[133 168 165 144 143 135 160 146 169 132 159 158 134 155 163 149  75 187
 121 205 145 127 160] -> P
[168 135 133 159 132 143 146 160 165 169 158 144 133 144 149 151 120 150
 139 163 130 117 167] -> W
[170 124 105  77 159  85 115 187 149  74  89 180 128 113 114 145  75 187
 120 205  85  84 191] -> U
at: [133 168 165 144 143 135 160 146 169 132 159 158] | P, 0
rest: [155 163 149] | [ 75 187 121 205 145 127 160]
rest: [ 75 187 120 205] | [ 85  84 191]
loc: [84] | U, 21

[ 66 130  95 117]  K
[147 103 143  48]  S
[141 193 143  48]  R
[168 195  37 115]  H
[179 138 142  98]  L
[ 41 139 212 174]  X
[201 102 176 176]  A
[142 193 143 117]  G
[207  43 143  67]  Y
rest: [130  95] | [117]
q: [141 193 143  48] | R
back: [117 143 193] | G
at: [ 66 130] | K, 0
rest: [141 193 143] | [48]
back: [193 142] | G
back: [103 147] | S

[128 130 129 127 143 130 129 131 139 127 129 129 126  56 131 129 126 130
 125] -> leb
[133 128 137 132  99 130 127 118 155 133 128 127 129 116 126 127 130 125
 131] -> nize
[128 126 129 128 133 123 126 133  95 132 126 127 130 122 126 127 130 124
 131] -> rapo
[129 131 129 128 125 134 130 123 166 125 130 129 126 102 131 129 126 128
 124] -> peli
[133 128 137 132  99 130 127 117 156 132 128 127 129 119 126 127 130 125
 131] -> beb
rest: [133  95] | [132 126 127 130 122 126 127 130 124 131]
q: [128 130 129 127 143 130 129 131 139 127 129 129 126  56 131 129 126 130
 125] | leb
rest: [132 128 127 129] | [119 126 127 130 125 131]
rest: [127 117] | [156 132 128 127 129 119 126 127 130 125 131]

[127 149 112 111 108 115  99  87 122 119 156 161  86 134  93 105 135  78
 131 119 106  82 146 121  55 115] : Gupu
[157 125 123 121 139 132 104 117 161 100 106 134 113 134 143 124 102 130
 163 109 106  82 121 103  49 122] : Reta
[144 135 112 119 120 121 101  88 137 105 144 148  90 134 104 114 128  87
 147 112 106  75 142 120  47 121] : Riden
[153 130 114 119 133 139 101  95 164 104 128 138  99 137 121 121 118 103
 158 109 102  72 133 114  38 122] : gul
[115  99 123 122 139 132 101  95 152 104 128 138  99 137 121 121 118 103
 158 109 102  72 133 114  38 122] : nobas
at: [109 106] | Reta, 19
at: [ 82 146 121  55] | Gupu, 21
rest: [123 121 139 132] | [104 117 161 100 106 134 113 134 143 124 102 130 163 109 106  82 121 103
  49 122]
back: [122  87  99 115] | Gupu

[ 88 189 146 117 148 131 145 144 135 108  96 119 119  82 189] : gakag
[114 149 153 173 132 144 125 137 145 126  86 186 116 100 133] : legup
[157 121 113 196 157 110 124 131 149 167 110 124 159 159 130] : Buda
[134 126 133  95 149 131 145 144 135 109  96 119 141  82 115] : nuni
back: [ 82 119 119] | gakag
at: [167 110 124 159 159 130] | Buda, 9
rest: [135 109  96 119] | [141  82 115]
rest: [148 131 145 144] | [135 108  96 119 119  82 189]

[109 123 164 101] : tafi
[128 133  74 101] : Tef
[ 96  57  71 166] : Fad
[ 88  98 142  96] : dum
[ 34 123 128 155] : Tib
[ 96 103 152 139] : tar
[ 99 109 136 135] : Nenuv
[109 165 164 128] : kig
[158 167 120  75] : gerav
[145 150 215 119] : Lala
loc: [99] | Nenuv, 0
back: [98 88] | dum
loc: [136] | Nenuv, 2
rest: [145 150] | [215 119]
at: [133  74] | Tef, 1
loc: [152] | tar, 2
loc: [75] | gerav, 3

[123 126 132 129 130 133 125 127 136 127 127 120 125 129 125 129 126 127
 131 128 126 131 131 129 126 127 126 125 116]  Ralod
[136 129 126 132 123 133 125 127 130 132 129 138 132 128 137 129 128 125
 121 129 131 121 126 122 129 130 129 136 150]  Rumin
[123 126 130 125 131 126 128 126 125 127 127 120 125 129 125 129 126 127
 131 128 126 131 131 129 126 127 126 125 126]  Teno
q: [123 126 132 129 130 133 125 127 136 127 127 120 125 129 125 129 126 127
 131 128 126 131 131 129 126 127 126 125 116] | Ralod
back: [130 127 125 133 123 132 126 129 136] | Rumin
q: [123 126 130 125 131 126 128 126 125 127 127 120 125 129 125 129 126 127
 131 128 126 131 131 129 126 127 126 125 126] | Teno

[138 121 128 128 123 116 138 123 118 147 135 140 115 125 131 139 139 170
 122 146 126 127 132 117 127 126 131 129 119 124 128 119] -> biros
[126 131 131 124 129  99 136 132 130 121 125 128 125 129 114 140 130 151
 127 141 128 129 119 133 127 131 126 125 117 127 132 127] -> vesu
[124 123 131 123 122 125 123 124 131 122 135 110 129 132 128 131 111  49
 128 114 149 129 123 117 131 124 128 127 139 125 128 118] -> ligu
[116 119 130 121 122 119 130 135 125 121 108 118 125 129 111 131 129  84
 129 128 125 125 137 134 125 151 127 128 155 136 126 116] -> gebuf
[124 119 129 134 124 120 119 131 130 132 109 125 125 126 131 132 153 224
 135 113 136 124 124 130 129 143 128 129 124 119 131 119] -> pag
[128 115 128 125 116 122 138 123 124 128 134 133 130 121 132 128 116 156
 135 133 138 129 119 115 128 124 119 130 131 115 130 118] -> neme
q: [124 123 131 123 122 125 123 124 131 122 135 110 129 132 128 131 111  49
 128 114 149 129 123 117 131 124 128 127 139 125 128 118] | ligu
back: [119 128 124 119 129 131] | biros
loc: [156] | neme, 17
rest: [136 132 130 121 125] | [128 125 129 114 140 130 151 127 141 128 129 119 133 127 131 126 125 117
 127 132 127]

[158 127 148 182  77 108 168 167  75 123] -> Gigu
[158 127 148 182  77 108 168 167 163 110] -> mase
[156  64 167 145  99  70 112 159 134 129] -> vazo
[120 156  70 167  99 112 145 113 149 126] -> Fovag
[120 156  70 167 100  70 145 100  64 126] -> lelip
q: [158 127 148 182  77 108 168 167 163 110] | mase
back: [145  70 100 167  70] | lelip
q: [158 127 148 182  77 108 168 167  75 123] | Gigu
back: [134 159 112  70  99 145 167  64] | vazo
loc: [113] | Fovag, 7
rest: [99 70] | [112 159 134 129]

[133 123 132 130 147 129 130 131 143 131 165 131 115 131 112 144 139 135
 128 129 128 119 114 123 127 140 132 128 127 128 126 127] -> sal
[132 211 131 133 165 129 151 149 129 131 147 130 143 131 112 145 139 129
 133 131 131 135 142 218 153 131 129 127 142 134 140 142] -> fep
[133 123 132 130 213 128 111 107 132 116 126 131 114 131 112 144 139 135
 128 125 128 119 114 123 127 140 132 128 127 128 126 127] -> Sagad
back: [131 143 130 147 131 129 149 151 129 165] | fep
rest: [130 213 128] | [111 107 132 116 126 131 114 131 112 144 139 135 128 125 128 119 114 123
 127 140 132 128 127 128 126 127]
rest: [131 114 131 112] | [144 139 135 128 125 128 119 114 123 127 140 132 128 127 128 126 127]

[145  86  54 154  64 192 139  51 184 142] -> Panu
[141 121 120 205 201  50 167 171  60 145] -> Seta
[103 166 204  51 180  86 131 183 143 143] -> budud
[115  78 178  94  60  51 200 114  63 145] -> zetal
[ 56 113  56 201  50 205 167 196  94  67] -> Rudom
[ 69  77 155 170 101 111 149  50  57  83] -> mezos
[190  84 206 187  90 133  76 163 151 121] -> Nuzo
[133 126  50 186 195 189 172 146 179 108] -> ruze
[ 62 137 170 103  60 117 191  53 170 125] -> fevos
[122 158 145  84 206  90  70  50  57 169] -> zor
[195  60  69 176 147  68 177 196 162 168] -> Nolik
loc: [131] | budud, 6
back: [133  90 187 206  84 190] | Nuzo
rest: [158 145] | [ 84 206  90  70  50  57 169]
q: [122 158 145  84 206  90  70  50  57 169] | zor
at: [205 201  50 167] | Seta, 3
at: [189 172 146] | ruze, 5
at: [149  50  57  83] | mezos, 6

[ 76 168  66 137 168] : zekap
[ 76 158  78 102  77] : lovi
[ 76 168 159 158 137] : Gud
[168  78 155 158 137] : Tas
at: [159 158] | Gud, 2
rest: [ 78 102] | [77]
loc: [66] | zekap, 2
at: [168 159 158] | Gud, 1
loc: [77] | lovi, 4
at: [137 168] | zekap, 3
q: [ 76 168 159 158 137] | Gud

[154 125 111 131 149 147 117 116 122 172 152 134] -> gonu
[157 155 100 112 160 150 138 103 107 226 139  98] -> bepo
[126 119 113 129 116 118 130 135 131 139 137 132] -> fazu
[127 111 101 128 117 114 143 139 133 141 130 136] -> bap
[100 130 107 108 124 133  98 168 163 150 166 185] -> lok
[147 121 139 127 137 155 104 107 131 128 169 128] -> sino
[103 129 126 121  88  95 124 175 158  94 133 149] -> zokul
[152 119 109 127 138 119 127 147 130 157 127 122] -> gama
[140 136 131 133 124 109 132 143 140 121 132 122] -> vudi
back: [163 168  98 133 124 108 107 130] | lok
loc: [226] | bepo, 9

[203  77 174  60 118 157 179 127 181 113 179  62 157 121 137 169  92 107
  68  48] : Dur
[188 154 105 144 124 106 155 136  69 121 148 208  88 112 202  58 104 189
  64  59] : fes
[117 139 151 128 174 122 213  63  98 138 194 137 200 130  78  62 207 149
 135  92] : keda
[111 104  73  96 173  89 100 173  50  44 210 204 165 174 202  66  90  56
 111 148] : folev
[ 96 173  87 100 173  50  44 210 152  84 111 163 201 172 135 176 189 150
 179  44] : Zupi
[ 54 104  73  96 173  89 100 173  50  44 210 204 165  95 202  66  90  56
 111 148] : Nus
[201 113  94 158  92 141  86 188  92  61 118 105 176 138 193 100 203  98
 122 133] : zukis
q: [111 104  73  96 173  89 100 173  50  44 210 204 165 174 202  66  90  56
 111 148] | folev
q: [ 54 104  73  96 173  89 100 173  50  44 210 204 165  95 202  66  90  56
 111 148] | Nus

[147 200 117 117 127  61 103 161] = tak
[ 62 203 114 155  66  85 149 137] = bofe
[179 202 114 142 107 118  61 117] = gil
[171 133  88  58 167 172 141  56] = nodum
[192  99 115 193 150  54 130 182] = Vumi
[105 103 114 136  67 147 122 182] = gopo
[141 110 164 159 150  98 103 182] = togi
[147 199 138 107  85 152 153 161] = puvov
rest: [199 138 107] | [ 85 152 153 161]
rest: [202 114] | [142 107 118  61 117]
loc: [159] | togi, 3
back: [118 107 142 114 202 179] | gil

[101 128 126  43 166 126 118 132 105 129  77  63 108 129 126 112 128 140] = gufe
[102 156 112 113  58  97  86 130 114 128 148 157  82  42  89  92 128 135] = rof
[106 132 113 134 103 109  98 134 112 131 127 132 153 163 103 100 128 147] = mesur
[109 115 113 113 108 122 104 131 114 129 119 116  92 146 116 102 128 137] = Nibed
loc: [43] | gufe, 3
back: [128 100] | mesur
q: [106 132 113 134 103 109  98 134 112 131 127 132 153 163 103 100 128 147] | mesur
rest: [113 113] | [108 122 104 131 114 129 119 116  92 146 116 102 128 137]

[ 71  75 100 104] = resi
[102  56  63 115] = sizaz
[101  56  63 111] = kuz
[ 98 160 162 103] = Meno
[ 98 128 105 104] = bir
[100  86  95 107] = vakef
[ 99  87  93 106] = kulo
rest: [102  56  63] | [115]
loc: [162] | Meno, 2
at: [71 75] | resi, 0
at: [101  56  63] | kuz, 0
at: [ 71  75 100] | resi, 0

